Below is a small trained network, with its code and all its weights. Each question gives an input and a class and asks what happens when units are switched off, that is, made to give their printed mean instead of their output.

import numpy as np


def w(rows, s, z=0):
    codes = np.array(rows[::2]) - 128.0
    scale = np.full(codes.shape[1], s)
    scale[-1] = z or s
    return codes * scale


def f(y):
    return np.maximum(y, 0)


def log_softmax(a):
    a = a - a.max(-1, keepdims=True)
    return a - np.log(np.exp(a).sum(-1, keepdims=True))


def net(x, mask):
    res = np.array(x, float).reshape(1, 3) / 4 @ E
    y = f(res @ A[0][:, :-1].T + A[0][:, -1])
    res = res + np.where(mask, y, B[0][:, -1]) @ B[0][:, :-1]
    return log_softmax(res[-1] @ U[:, :-1].T + U[:, -1])


A, B = {}, {}
E = w([
[14,72,2,85],'x0',
[131,4,207,90],'x1',
[241,84,37,92],'x2',
],0.0075)
A[0] = w([
[161,145,145,132,107],'N0',
[129,166,112,121,211],'N1',
[121,85,143,140,114],'N2',
[131,125,136,117,244],'N3',
[94,100,96,152,118],'N4',
[191,152,180,120,132],'N5',
[128,60,152,135,84],'N6',
[85,66,65,134,104],'N7',
[98,91,94,132,121],'N8',
[81,104,101,92,111],'N9',
[200,113,87,112,106],'N10',
[137,139,150,121,107],'N11',
[166,147,150,143,100],'N12',
[103,125,104,96,94],'N13',
[82,129,94,113,90],'N14',
[181,87,86,145,98],'N15',
[99,60,195,122,92],'N16',
[91,135,151,141,113],'N17',
[69,160,179,121,105],'N18',
[163,158,172,135,95],'N19',
[123,119,140,140,216],'N20',
[122,228,87,136,118],'N21',
[93,120,108,101,168],'N22',
[178,114,117,116,82],'N23',
[131,117,131,135,163],'N24',
[67,134,140,116,126],'N25',
[47,145,186,139,100],'N26',
[102,133,157,148,107],'N27',
[122,3,183,123,145],'N28',
[166,151,157,129,94],'N29',
[116,179,108,132,117],'N30',
[161,165,149,128,95],'N31',
[155,141,149,139,172],'N32',
[107,93,86,147,112],'N33',
[139,104,154,107,114],'N34',
[101,98,87,172,161],'N35',
[106,114,114,120,102],'N36',
[202,82,62,117,114],'N37',
[74,133,174,115,137],'N38',
[125,224,81,140,96],'N39',
[157,85,123,118,123],'N40',
[85,154,172,125,103],'N41',
[176,151,200,119,88],'N42',
[159,123,164,150,174],'N43',
],0.019,0.011)
B[0] = w([
[107,147,137,133,169],'N0',
[149,39,155,104,227],'N1',
[136,146,121,110,157],'N2',
[141,1,183,125,241],'N3',
[102,143,139,133,185],'N4',
[81,149,149,136,232],'N5',
[144,173,104,102,167],'N6',
[78,154,155,131,232],'N7',
[98,140,145,130,193],'N8',
[91,150,149,133,203],'N9',
[157,138,105,172,206],'N10',
[116,137,132,131,147],'N11',
[98,154,133,133,177],'N12',
[103,150,135,133,166],'N13',
[97,164,142,129,189],'N14',
[148,139,106,166,185],'N15',
[158,178,98,92,201],'N16',
[140,130,119,152,166],'N17',
[150,132,107,172,195],'N18',
[91,156,141,130,191],'N19',
[136,42,169,127,212],'N20',
[163,174,98,79,244],'N21',
[103,109,159,128,209],'N22',
[131,156,112,151,162],'N23',
[132,100,140,124,161],'N24',
[120,133,135,162,191],'N25',
[154,139,102,183,213],'N26',
[138,128,116,152,160],'N27',
[165,151,104,56,253],'N28',
[97,156,133,133,177],'N29',
[152,153,120,108,184],'N30',
[98,156,137,126,174],'N31',
[111,109,158,126,200],'N32',
[101,138,142,131,185],'N33',
[137,151,116,112,158],'N34',
[108,114,156,125,206],'N35',
[108,144,131,128,155],'N36',
[168,129,109,190,232],'N37',
[147,119,123,160,197],'N38',
[161,188,94,78,235],'N39',
[148,140,110,148,171],'N40',
[146,131,111,164,179],'N41',
[77,162,142,132,213],'N42',
[103,107,161,125,212],'N43',
],0.062,0.011)
U = w([
[45,166,157,138,131],'0',
[198,143,83,250,160],'1',
[194,184,93,18,148],'2',
[137,32,152,97,253],'3',
[81,147,46,126,60],'4',
[131,99,67,120,45],'5',
[58,136,56,155,64],'6',
],0.013,0.003)

Each question gives the input, the list of numbers given to net, and the class t.
The units are the neurons (one row each of A and B). Each row of codes is followed by its name. A weight is (code - 128) times the scale printed after its matrix; where a second scale follows, it is the last column's (A, B and U).
mask holds one flag per neuron, in row order. A switched-off neuron (its flag False) gives its mean, the last column of its row in B, instead of its output. The means were averaged over made-up inputs and are rounded, as every weight is.
A unit's drop is (log p(t) with every unit on - log p(t) with that unit switched off) / (log p(t) with every unit on - log p(t) with every unit switched off).
The circuit of an input: a set's keep is (log p(t) with only the set's units on - log p(t) with every unit switched off) / (log p(t) with every unit on - log p(t) with every unit switched off). Starting from the 12 units with the biggest drops (on a tie, the unit counted first), units are removed one at a time, each time the one whose removal leaves the highest keep (on an exact tie, the one counted first), for as long as the keep stays at least 0.8.
circuit, biggest first: the units of the circuit, biggest drop first
k most important neurons: the k neurons with the biggest drops, biggest first
drop of u: that unit's drop, to one decimal
input [7,-8,-5], class 2: circuit, biggest first -> (N39)
input [-2,8,-8], class 1: 4 most important neurons -> (N26 N18 N38 N41)
input [0,3,3], class 3: 3 most important neurons -> (N39 N21 N26)
input [1,3,1], class 3: 2 most important neurons -> (N39 N21)
input [7,-8,2], class 2: 2 most important neurons -> (N39 N21)
input [-6,-7,-4], class 2: 2 most important neurons -> (N21 N39)
input [-1,3,3], class 3: 3 most important neurons -> (N39 N21 N26)
input [1,8,-8], class 1: 3 most important neurons -> (N26 N18 N38)
input [-3,4,3], class 2: 2 most important neurons -> (N28 N1)
input [2,8,8], class 1: 3 most important neurons -> (N37 N10 N15)
input [-1,3,-2], class 3: 2 most important neurons -> (N39 N21)
input [-6,-8,3], class 2: 2 most important neurons -> (N21 N39)
input [3,3,3], class 3: drop of N42 -> 0.2
input [-3,5,3], class 2: circuit, biggest first -> (N28)
input [0,3,-1], class 3: drop of N21 -> 0.3
input [0,-3,-3], class 3: drop of N10 -> 0.1
input [6,7,-8], class 1: drop of N26 -> 0.9
